Each row has a name. Each question is about the rows just above it.

[ 6.58 -0.79 -2.09 -6.25  4.76  6.31  5.16 -6.82 -2.47  7.93] : Nuvev
[ 1.69 -6.32  2.31 -3.03 -8.73  5.82  4.93 -7.07 -4.67 -3.49] : rusir
[ 1.69 -6.32  2.31 -3.03 -8.73  5.82  4.93 -1.66 -4.67  2.24] : Dup
[-5.93  3.62 -6.55  6.71  9.49 -7.51 -6.71  1.98  4.61 -5.82] : bape
[ 3.64 -7.69 -4.81 -2.97 -5.47  2.85  7.84 -1.09 -3.84  4.06] : Tudu
[-1.62 -5.16  7.14  3.46 -7.65 -3.49 -8.67  5.68 -4.26 -3.60] : rovi
[ 2.82 -3.13  4.43 -5.02 -6.59  5.41  8.71 -8.70 -3.56  5.33] : bufu
[ 1.69 -6.32  2.31 -3.03 -8.73  5.82  4.93 -7.07 -4.67  2.24] : pavu
Count the entries of [ 1.69 -6.32  2.31 -3.03]: => 4
How many entries does [ 2.82 -3.13  4.43 -5.02 -6.59  5.41  8.71] have? => 7
How many entries does [ 2.82 -3.13  4.43 -5.02 -6.59] have? => 5
Count the entries of [ 1.69 -6.32  2.31 -3.03 -8.73  5.82  4.93 -1.66 -4.67  2.24]: => 10
Number of entries in [ 6.58 -0.79 -2.09 -6.25  4.76  6.31  5.16 -6.82 -2.47]: => 9

[-2.32  2.31 -1.36 -0.59  2.41  1.02 -1.12  3.39  0.93 -2.58  1.40 -1.72
  0.23  1.32 -0.53  1.92  0.93 -1.48 -1.73  2.28  1.22 -1.09  0.45  0.08
  1.26  0.64 -1.15  0.44 -2.57 -0.73]  Zutif
[-2.14 -3.04  3.62 -3.47  0.72 -2.75 -0.96  7.22 -0.09  0.71 -3.93  1.55
  2.06 -1.30  3.52 -2.38 -1.09 -1.44 -0.75  1.74 -3.05  1.22 -3.26 -1.37
 -1.96  1.95  0.89  1.90  0.35  2.38]  lufo
[-3.92 -1.17  1.80 -0.51 -0.52 -1.00 -0.51 -0.58 -1.33 -0.22  0.06  3.08
  1.84  0.32  1.33 -0.67  2.31  0.45  0.91 -0.31  0.77 -1.83 -1.48 -2.54
  2.63  1.37  2.01 -0.03 -1.25 -1.20]  Zod
[ 2.67  7.37 -0.23  3.87 -2.86  3.68  0.31 -5.05 -0.38 -1.23  0.48  3.78
 -0.79  0.94  4.36 -4.87  0.89 -0.90 -3.74  0.85  1.74 -2.40  4.33  0.34
 -1.86 -0.22  1.33  0.86  2.69  3.14]  Meki
[-2.61 -0.83 -0.70 -0.69 -1.70  5.01 -0.02  0.53 -2.36 -0.37 -2.01 -1.44
 -2.34 -2.58  2.10 -0.89 -2.49  0.15 -0.43  2.82  2.96 -1.00  1.95 -0.65
  1.40 -0.52 -1.42 -3.07  0.85 -2.75]  buve
[ 3.21  1.44  2.04 -0.53  0.94 -1.00  0.75 -2.47  1.19  1.49  1.71 -0.59
  0.46  1.11 -0.39 -0.39 -0.57 -2.15  5.81  0.90  1.25  0.71 -1.01  0.50
 -0.10  0.90 -1.79  2.16 -0.89  0.18]  Pafoz
[ 4.57  0.29 -0.01 -2.93  0.40 -4.53  1.17 -3.45 -2.72 -2.75 -3.61  4.76
 -1.28 -0.90  4.20 -1.14 -0.23 -2.15 -0.99 -5.83  1.89 -1.94 -3.69  3.10
 -7.77  2.94 -1.72  7.83  1.54 -1.71]  zub
[ 0.73 -2.56 -3.56 -3.89 -0.14  0.11 -2.34  7.97  3.10 -2.69 -2.23  3.07
  0.72 -0.08  0.97  3.84  1.48  1.78  0.92 -2.67 -6.05 -9.39 -1.52 -0.76
  0.35  1.52  3.60  2.98  5.06 -2.47]  kob
[ 0.88 -1.10 -1.87  2.32 -0.29  1.94  0.99 -4.17 -3.23 -2.76  2.08  1.09
 -1.11  1.15  1.05  1.14  0.66 -2.02  1.22  3.51 -0.46 -0.20  3.39  1.78
 -0.70  3.02  0.29 -1.13 -1.78  0.79]  fomo
[-1.92  3.09  1.31 -0.10 -0.65  0.72  4.28  1.33  1.52  3.97 -6.73  3.56
  0.86  2.73  3.70  2.50  0.54  0.01 -0.29  1.90 -1.96 -3.60 -0.60  0.73
  3.14  5.69  0.03 -4.20 -1.71 -1.38]  Padi
[-8.58 -0.54 -3.91 -2.22 -0.14 -1.54  6.48 -0.88  5.66  3.94 -3.10 -3.16
 -0.32  4.54  0.23 -2.31 -2.07 -0.29  0.70 -1.57  3.68  2.33 -1.13  1.73
  0.50  2.23  1.34  0.39 -1.53  2.63]  silef
[-4.98  0.22 -0.22 -3.71 -4.88  3.92 -1.93 -5.94 -1.07 -0.08  2.83  0.71
  3.04 -0.67 -2.17  3.35  1.61  0.49 -1.97 -4.96  0.73  0.57  0.39 -0.16
  3.05 -1.69  4.35  1.13 -0.76 -4.09]  rap
Count the entries of [-4.98  0.22 -0.22 -3.71 -4.88  3.92 -1.93 -5.94 -1.07 -0.08  2.83  0.71
  3.04 -0.67 -2.17  3.35  1.61  0.49 -1.97 -4.96  0.73  0.57  0.39 -0.16
  3.05 -1.69  4.35  1.13 -0.76 -4.09]: => 30
Number of entries in [ 0.88 -1.10 -1.87  2.32 -0.29  1.94  0.99 -4.17 -3.23 -2.76  2.08  1.09
 -1.11]: => 13
Number of entries in [ 2.67  7.37 -0.23  3.87 -2.86  3.68  0.31 -5.05 -0.38 -1.23  0.48  3.78
 -0.79  0.94  4.36 -4.87]: => 16

[-1.26  4.96 -4.88 -3.75  0.87 -2.07 -2.07 -1.24 -3.37]  levu
[ 0.70  4.97 -4.69 -5.48  3.73  2.26 -3.81 -4.46 -0.79]  kedon
[ 1.75  4.54 -2.14 -3.71  4.07  7.06 -3.90 -2.61 -1.70]  todid
[ 0.00 -3.38  4.87  4.39 -4.85 -3.20  5.57  0.31 -0.21]  kemo
[-3.66  5.88  1.17 -2.30 -6.66 -5.15  3.34  3.43 -4.21]  vesi
[-3.61  3.82 -2.29 -4.11 -2.22 -3.08 -5.26 -3.35  0.35]  nili
[ 1.60  3.94 -3.87 -4.13  3.27  4.51 -1.72 -0.23 -0.71]  Pipa
[-6.34  4.19  2.96  1.10 -3.60 -1.89  4.91  4.91  0.16]  foguz
[ 1.04 -5.63  2.91  2.39 -1.39 -4.67  5.23  2.76 -1.59]  Rufut
[-2.38  5.81  0.75 -2.55 -4.10 -4.91  2.23  5.21 -5.99]  sivo
[-4.76  3.33  3.29 -1.52 -1.50 -4.32  4.74  5.08 -2.77]  Mef
[ 0.13 -3.54  3.62  4.54 -1.77 -1.59  4.37  0.28  2.02]  som
Count the entries of [-1.26  4.96 -4.88 -3.75  0.87 -2.07 -2.07]: => 7
Number of entries in [-2.38  5.81  0.75 -2.55 -4.10 -4.91  2.23  5.21]: => 8
Number of entries in [ 1.75  4.54 -2.14 -3.71  4.07  7.06 -3.90 -2.61]: => 8
Number of entries in [ 1.60  3.94 -3.87 -4.13  3.27  4.51 -1.72 -0.23 -0.71]: => 9
Number of entries in [-6.34]: => 1

[-0.33  3.29 -4.99  3.53 -8.22] -> duk
[ 3.95  1.12 -2.99 -0.55 -1.29] -> pok
[-1.23  0.47  1.34  0.27 -0.08] -> nelam
[ 0.52  1.45 -0.55  1.15 -0.17] -> vema
Count the entries of [-0.33  3.29 -4.99  3.53]: => 4
How many entries does [-0.33  3.29 -4.99  3.53 -8.22] have? => 5
Count the entries of [-1.23  0.47  1.34  0.27 -0.08]: => 5

[-0.79  0.89 -8.97  7.51 -0.35  4.56  3.01] -> zede
[-1.65  6.03  7.80  3.19  6.61 -6.89 -5.15] -> Soz
[-1.65  0.89 -8.97  7.51 -0.35  4.56  3.01] -> tem
Count the entries of [-1.65  6.03  7.80  3.19  6.61 -6.89 -5.15]: => 7
Number of entries in [-1.65  0.89 -8.97  7.51 -0.35  4.56  3.01]: => 7

[ 5.74  3.87 -7.32  3.69 -4.57  2.72  3.03 -3.48] -> Seko
[ 5.74  3.87 -7.32  3.69 -4.57  2.72  3.03  5.83] -> ful
[-9.19  2.92 -1.79 -2.31 -7.26  5.29 -6.23 -3.91] -> dom
[-1.68 -4.92  5.56 -5.97  7.36 -2.81 -6.58  3.07] -> kel
Count the entries of [ 5.74  3.87 -7.32  3.69]: => 4
How many entries does [-9.19  2.92 -1.79 -2.31 -7.26  5.29 -6.23 -3.91] have? => 8
How many entries does [ 5.74  3.87 -7.32  3.69 -4.57  2.72  3.03 -3.48] have? => 8
Number of entries in [-1.68 -4.92  5.56 -5.97  7.36 -2.81]: => 6
Number of entries in [ 5.74  3.87 -7.32]: => 3

[-1.45 -2.42 -3.74 -6.50  2.70  0.74 -1.48  9.28  3.45  2.45 -7.69  5.78
  1.39  1.04 -3.98  2.41 -1.80  0.51 -2.48  2.84  1.76  2.56  3.70  6.45
 -4.43 -7.48 -0.04  2.36  0.08] -> gola
[ 1.48 -0.08 -0.44  0.13  1.03 -0.15 -0.33 -0.21 -3.36  0.83  1.92 -1.50
 -0.86 -1.36  1.46  1.60  0.52 -0.86 -0.34 -0.23  0.38  0.19  0.77  1.69
 -0.12  0.40  0.12 -0.91  0.53] -> kuvek
[-1.49 -1.70 -1.39 -3.09  1.69 -0.08 -1.33  3.28  2.39  1.43 -3.91  2.09
  0.27  1.09 -1.16  0.58 -1.50  0.03 -1.57  0.86  1.02 -0.04  0.63  2.39
 -3.27 -4.25 -1.55  1.69 -0.34] -> Feg
Number of entries in [ 1.48 -0.08 -0.44  0.13  1.03 -0.15 -0.33 -0.21 -3.36  0.83]: => 10
Number of entries in [-1.49 -1.70 -1.39 -3.09  1.69 -0.08 -1.33  3.28  2.39  1.43 -3.91  2.09
  0.27  1.09 -1.16  0.58]: => 16

[ 1.03  4.05 -0.23 -0.51  0.87  0.53  0.17 -1.25  0.87  0.14  0.54 -0.33
 -1.28 -0.35 -0.46 -0.36  0.76 -0.18  2.47] : girip
[ 0.53  4.05  0.26 -0.51  0.32 -0.49 -1.60  1.37  0.32  0.14  0.54 -1.85
  0.28 -1.40  3.03  0.51  0.50  1.38  0.53] : nom
[-1.48  4.05 -4.20 -0.51  0.32  2.55  0.77  2.95  0.32 -0.98  3.37  1.95
 -1.28 -0.35 -0.46 -0.36  0.76 -0.18  0.53] : subu
[ 1.03  4.05 -0.23 -0.51  0.87  0.53  0.17 -1.25  0.87 -0.98  3.37  1.95
 -3.35 -4.53  4.43 -1.22 -0.29 -3.31 -3.33] : Bof
How many entries does [ 0.53  4.05  0.26 -0.51  0.32 -0.49 -1.60  1.37  0.32  0.14  0.54 -1.85] have? => 12
How many entries does [ 1.03  4.05 -0.23 -0.51  0.87  0.53  0.17 -1.25  0.87 -0.98  3.37  1.95
 -3.35 -4.53  4.43 -1.22 -0.29 -3.31 -3.33] have? => 19
Number of entries in [ 1.03  4.05 -0.23 -0.51  0.87  0.53  0.17 -1.25  0.87  0.14  0.54 -0.33
 -1.28 -0.35 -0.46 -0.36  0.76 -0.18  2.47]: => 19
Count the entries of [ 1.03  4.05 -0.23]: => 3
Number of entries in [0.53 4.05 0.26]: => 3
Count the entries of [ 1.03  4.05 -0.23 -0.51  0.87  0.53  0.17 -1.25]: => 8
How many entries does [-1.48  4.05 -4.20 -0.51  0.32  2.55] have? => 6

[ 6.79  5.74  1.87 -3.34  2.52  1.05  2.94  5.33 -4.83  0.14  4.23  5.23
 -2.72  0.87 -5.10  4.52 -3.70  4.78 -6.53  2.06 -1.96 -5.23  0.52 -1.75
 -3.06 -0.40 -6.02]  mor
[ 0.09 -3.67  0.42 -1.79  4.39  5.28  4.24  0.43  2.67 -3.44 -4.28  5.56
 -3.07  0.02 -0.63 -4.97 -1.32  4.21  1.29 -0.55  0.04 -1.65 -2.00  3.23
 -1.81 -4.26  0.20]  kabi
[ 6.31  1.59 -4.50 -6.44 -0.08  0.35  0.17  6.70  1.42 -6.59  2.68  4.88
 -6.95  3.96  1.26  1.35  2.54  5.46  0.98  3.67 -0.81  1.18 -0.21 -1.54
 -6.05 -6.42  1.51]  pumo
[-1.58  5.08  4.49 -4.26  1.20  0.70  1.22 -1.62  5.69  0.49  1.11 -3.20
 -2.77 -5.93 -2.96  3.43 -3.09 -4.45 -1.38 -5.94 -8.02  4.99  8.17  5.63
 -4.68  0.03 -1.48]  Mamif
[-1.47 -0.82  5.99 -1.92  7.18  7.19  7.04 -1.90  3.24 -0.26 -4.70  4.89
 -2.28 -4.60 -4.93 -3.59 -6.01  2.08 -2.25 -4.68 -3.98 -2.58  1.59  6.87
 -2.23 -1.81 -3.74]  zesi
Count the entries of [ 6.31  1.59 -4.50 -6.44 -0.08  0.35  0.17  6.70]: => 8
Count the entries of [ 0.09 -3.67]: => 2
Count the entries of [-1.47 -0.82  5.99]: => 3

[-2.71  1.45  0.99 -0.31 -0.80 -0.14 -3.24 -0.66 -4.91  3.00 -0.36 -0.73
 -1.10  0.46 -1.93 -1.04 -0.45  0.28  0.36  0.66  0.85 -0.60 -1.12  2.86
  1.25  0.73  1.88  2.97 -0.78 -2.71  1.51  2.02  1.73 -1.17 -0.53 -2.84
  0.34 -1.53 -1.52] : fuva
[-4.15  2.61  2.43  0.13 -1.44 -0.03 -4.20 -2.15 -5.55  3.76 -0.36 -1.57
 -1.00  0.79 -3.14 -1.05  0.03  0.56 -1.01  1.45  0.52 -0.24 -0.85  3.06
  1.41  1.37  1.32  3.43  0.01 -2.50  0.76  2.01  4.21 -2.40  0.25 -1.32
 -0.10 -0.44 -1.66] : fup
[-5.63  6.07  8.81  4.38 -2.54 -0.78 -6.47 -3.05 -4.58  3.84  1.32 -3.25
 -0.13 -0.92 -3.12 -1.12  3.38  0.94 -7.75  5.36 -0.68  0.87 -2.09  3.50
  0.37  1.68 -1.05  1.43  0.98 -1.43 -0.10  3.92  8.71 -6.04  2.71  5.37
 -2.16  2.45  0.10] : Getar
[-3.73  2.22  1.93  0.00 -1.34 -0.05 -4.04 -1.83 -5.41  3.41 -0.31 -1.39
 -0.99  0.73 -2.89 -1.06 -0.02  0.38 -0.55  1.13  0.55 -0.41 -0.96  3.05
  1.35  1.13  1.52  3.34 -0.21 -2.51  1.04  2.01  3.44 -2.12 -0.02 -1.85
  0.07 -0.82 -1.66] : radi
[-5.63  4.59  4.99  1.37 -2.26 -0.12 -5.35 -3.05 -5.55  4.05  0.06 -2.39
 -0.48  0.64 -3.14 -1.08  1.09  0.86 -3.70  3.20 -0.04 -0.07 -0.85  3.49
  1.27  1.71  0.39  3.45  0.86 -2.04 -0.10  2.29  7.45 -4.60  1.14  1.09
 -0.72  0.72 -1.40] : dolo
[-1.41  0.57  0.08 -0.64 -0.36 -0.30 -2.52  0.78 -3.82  2.21 -0.37 -0.13
 -1.10  0.12 -0.86 -1.10 -0.70  0.34  1.09 -0.18  1.11 -0.72 -1.55  2.53
  0.92  0.46  2.30  2.34 -1.39 -2.71  2.10  2.16 -0.13 -0.33 -0.99 -4.00
  0.89 -2.03 -1.18] : veg
[-1.05  0.57  0.08 -0.64 -0.29 -0.41 -2.24  1.15 -3.42  1.83 -0.37  0.10
 -1.09 -0.34 -0.47 -1.06 -0.70  0.52  1.27 -0.18  1.13 -0.72 -1.93  2.53
  0.59  0.46  2.39  1.72 -1.39 -2.71  2.19  2.41 -0.13 -0.13 -0.99 -4.00
  0.94 -2.03 -0.86] : siv
[-2.13  1.04  0.53 -0.40 -0.71 -0.11 -2.97 -0.19 -4.40  2.58 -0.31 -0.57
 -1.10  0.47 -1.47 -1.04 -0.56  0.33  0.76  0.22  0.87 -0.70 -1.29  2.63
  1.13  0.81  2.09  2.71 -0.98 -2.71  1.78  2.01  0.83 -0.81 -0.75 -3.30
  0.53 -1.69 -1.47] : Pese
[-4.21  5.55  9.05  5.14 -2.54 -0.78 -6.47 -2.24 -3.95  1.83  1.73 -3.25
 -0.27 -0.92 -1.08 -1.12  3.52  0.28 -7.75  5.41 -0.68  1.21 -2.09  2.57
  0.37  1.46 -1.05  1.43  0.81 -1.57  0.78  4.28  8.09 -6.04  2.92  6.18
 -2.16  2.61  0.44] : vav
Number of entries in [-5.63  6.07  8.81  4.38 -2.54 -0.78 -6.47 -3.05 -4.58  3.84  1.32 -3.25
 -0.13 -0.92 -3.12 -1.12  3.38  0.94 -7.75  5.36 -0.68  0.87 -2.09  3.50
  0.37  1.68 -1.05  1.43  0.98 -1.43 -0.10  3.92  8.71 -6.04  2.71  5.37
 -2.16]: => 37
Number of entries in [-1.41  0.57  0.08 -0.64 -0.36 -0.30 -2.52  0.78 -3.82  2.21 -0.37 -0.13
 -1.10  0.12 -0.86 -1.10 -0.70  0.34  1.09 -0.18  1.11 -0.72 -1.55  2.53
  0.92  0.46  2.30  2.34 -1.39 -2.71  2.10  2.16 -0.13 -0.33 -0.99 -4.00
  0.89 -2.03 -1.18]: => 39

[-2.32 -0.30 -6.68 -4.83  1.89] = vom
[ 0.82 -0.35 -1.79 -7.84 -1.26] = rodif
[-2.28 -4.80  3.65 -6.97 -0.79] = mufef
[-2.45  5.09  4.24  1.03  6.27] = gimep
[ 0.78  5.78  2.10 -3.15  4.66] = rusa
[-4.36 -1.13 -5.64  2.63  3.57] = tola
Count the entries of [-2.32 -0.30 -6.68 -4.83  1.89]: => 5
Number of entries in [-2.45  5.09  4.24  1.03]: => 4
Number of entries in [ 0.78  5.78  2.10 -3.15]: => 4
How many entries does [-2.45  5.09  4.24  1.03  6.27] have? => 5
How many entries does [-2.32] have? => 1
How many entries does [-4.36 -1.13 -5.64  2.63] have? => 4

